Below are the code and all the weights of a small trained network. Each question names an input and a class and asks about switching units off, where a switched-off unit gives its printed mean instead of its output.

import numpy as np


def w(rows, s, z=0):
    codes = np.array(rows[::2]) - 128.0
    scale = np.full(codes.shape[1], s)
    scale[-1] = z or s
    return codes * scale


def norm(h):
    return h / np.sqrt((h * h).mean(-1, keepdims=True) + 1e-5)


def f(y):
    return y / 2 * (1 + np.tanh(0.7978845608 * (y + 0.044715 * y**3)))


def log_softmax(a):
    a = a - a.max(-1, keepdims=True)
    return a - np.log(np.exp(a).sum(-1, keepdims=True))


def net(x, mask):
    res = np.array(x, float).reshape(1, 2) / 4 @ E
    u = 0
    for l in range(2):
        y = f(norm(res) @ A[l][:, :-1].T + A[l][:, -1])
        res = res + np.where(mask[u : u + 4], y, B[l][:, -1]) @ B[l][:, :-1]
        u += 4
    return log_softmax(norm(res)[-1] @ U[:, :-1].T + U[:, -1])


A, B = {}, {}
E = w([
[115,129,143,140,185,187,120],'x0',
[60,139,159,181,177,77,9],'x1',
],0.015)
A[0] = w([
[206,174,179,150,120,72,52,173],'0.n1',
[235,125,87,148,162,101,147,114],'0.n2',
[184,154,66,140,254,154,92,5],'0.n3',
[126,139,61,75,63,176,140,205],'0.n4',
],0.0085,0.0018)
B[0] = w([
[157,220,146,70,146,154,206,222],'0.n1',
[146,195,47,132,242,122,1,172],'0.n2',
[31,91,197,71,93,160,129,183],'0.n3',
[109,156,253,113,198,64,140,255],'0.n4',
],0.0075,0.0049)
A[1] = w([
[120,108,92,108,69,34,126,4],'1.n1',
[72,154,194,108,142,112,151,90],'1.n2',
[132,86,159,178,163,248,113,58],'1.n3',
[73,133,97,237,166,86,58,190],'1.n4',
],0.013,0.0024)
B[1] = w([
[4,93,133,95,123,223,21,204],'1.n1',
[152,111,46,233,59,20,148,246],'1.n2',
[75,105,118,99,69,130,64,225],'1.n3',
[185,145,166,69,182,204,188,255],'1.n4',
],0.013,0.0076)
U = w([
[51,78,163,85,115,196,60,144],'0',
[213,156,199,115,183,160,144,252],'1',
[129,123,86,250,118,78,129,17],'2',
],0.014,0.0035)

Each question gives the input, the list of numbers given to net, and the class t.
The units are the neurons (one row each of A and B). Each row of codes is followed by its name. A weight is (code - 128) times the scale printed after its matrix; where a second scale follows, it is the last column's (A, B and U).
mask holds one flag per neuron, layer by layer. A switched-off neuron (its flag False) gives its mean, the last column of its row in B, instead of its output. The means were averaged over made-up inputs and are rounded, as every weight is.
A unit's drop is (log p(t) with every unit on - log p(t) with that unit switched off) / (log p(t) with every unit on - log p(t) with every unit switched off).
The circuit of an input: a set's keep is (log p(t) with only the set's units on - log p(t) with every unit switched off) / (log p(t) with every unit on - log p(t) with every unit switched off). Starting from all 8 units, units are removed one at a time, each time the one whose removal leaves the highest keep (on an exact tie, the one counted first), for as long as the keep stays at least 0.8.
circuit, biggest first: the units of the circuit, biggest drop first
top k neurons: the k neurons with the biggest drops, biggest first
top k neurons in layer l: the k neurons of layer l with the biggest drops, biggest first
drop when u is switched off: that unit's drop, to one decimal
input [6,-6], class 0: circuit, biggest first -> [1.n4]
input [-8,-7], class 0: top 4 neurons -> [1.n1, 0.n1, 1.n4, 1.n2]
input [7,8], class 1: top 2 neurons in layer 1 -> [1.n4, 1.n1]
input [8,-6], class 0: top 2 neurons in layer 1 -> [1.n3, 1.n4]
input [5,6], class 1: top 2 neurons -> [1.n4, 1.n1]
input [1,-2], class 2: top 2 neurons -> [0.n4, 1.n4]
input [2,3], class 2: top 4 neurons -> [1.n2, 0.n2, 0.n3, 0.n1]
input [-6,-6], class 0: top 2 neurons -> [0.n1, 1.n1]
input [-5,6], class 1: top 3 neurons -> [1.n4, 1.n3, 0.n1]
input [-8,-8], class 0: top 2 neurons -> [1.n1, 0.n1]
input [-1,1], class 2: top 2 neurons -> [0.n1, 1.n4]
input [-3,5], class 1: top 2 neurons -> [1.n4, 0.n4]
input [-2,3], class 2: top 2 neurons -> [0.n1, 0.n2]
input [-8,-2], class 0: circuit, biggest first -> [1.n1]
input [-2,4], class 1: top 2 neurons -> [1.n4, 0.n4]
input [-5,7], class 1: top 2 neurons in layer 1 -> [1.n4, 1.n3]
input [-2,-1], class 2: drop when 0.n4 is switched off -> 1.7
input [-3,8], class 1: drop when 0.n2 is switched off -> 0.0
input [-2,2], class 2: drop when 0.n1 is switched off -> 2.5
input [2,2], class 2: top neuron in layer 1 -> [1.n2]
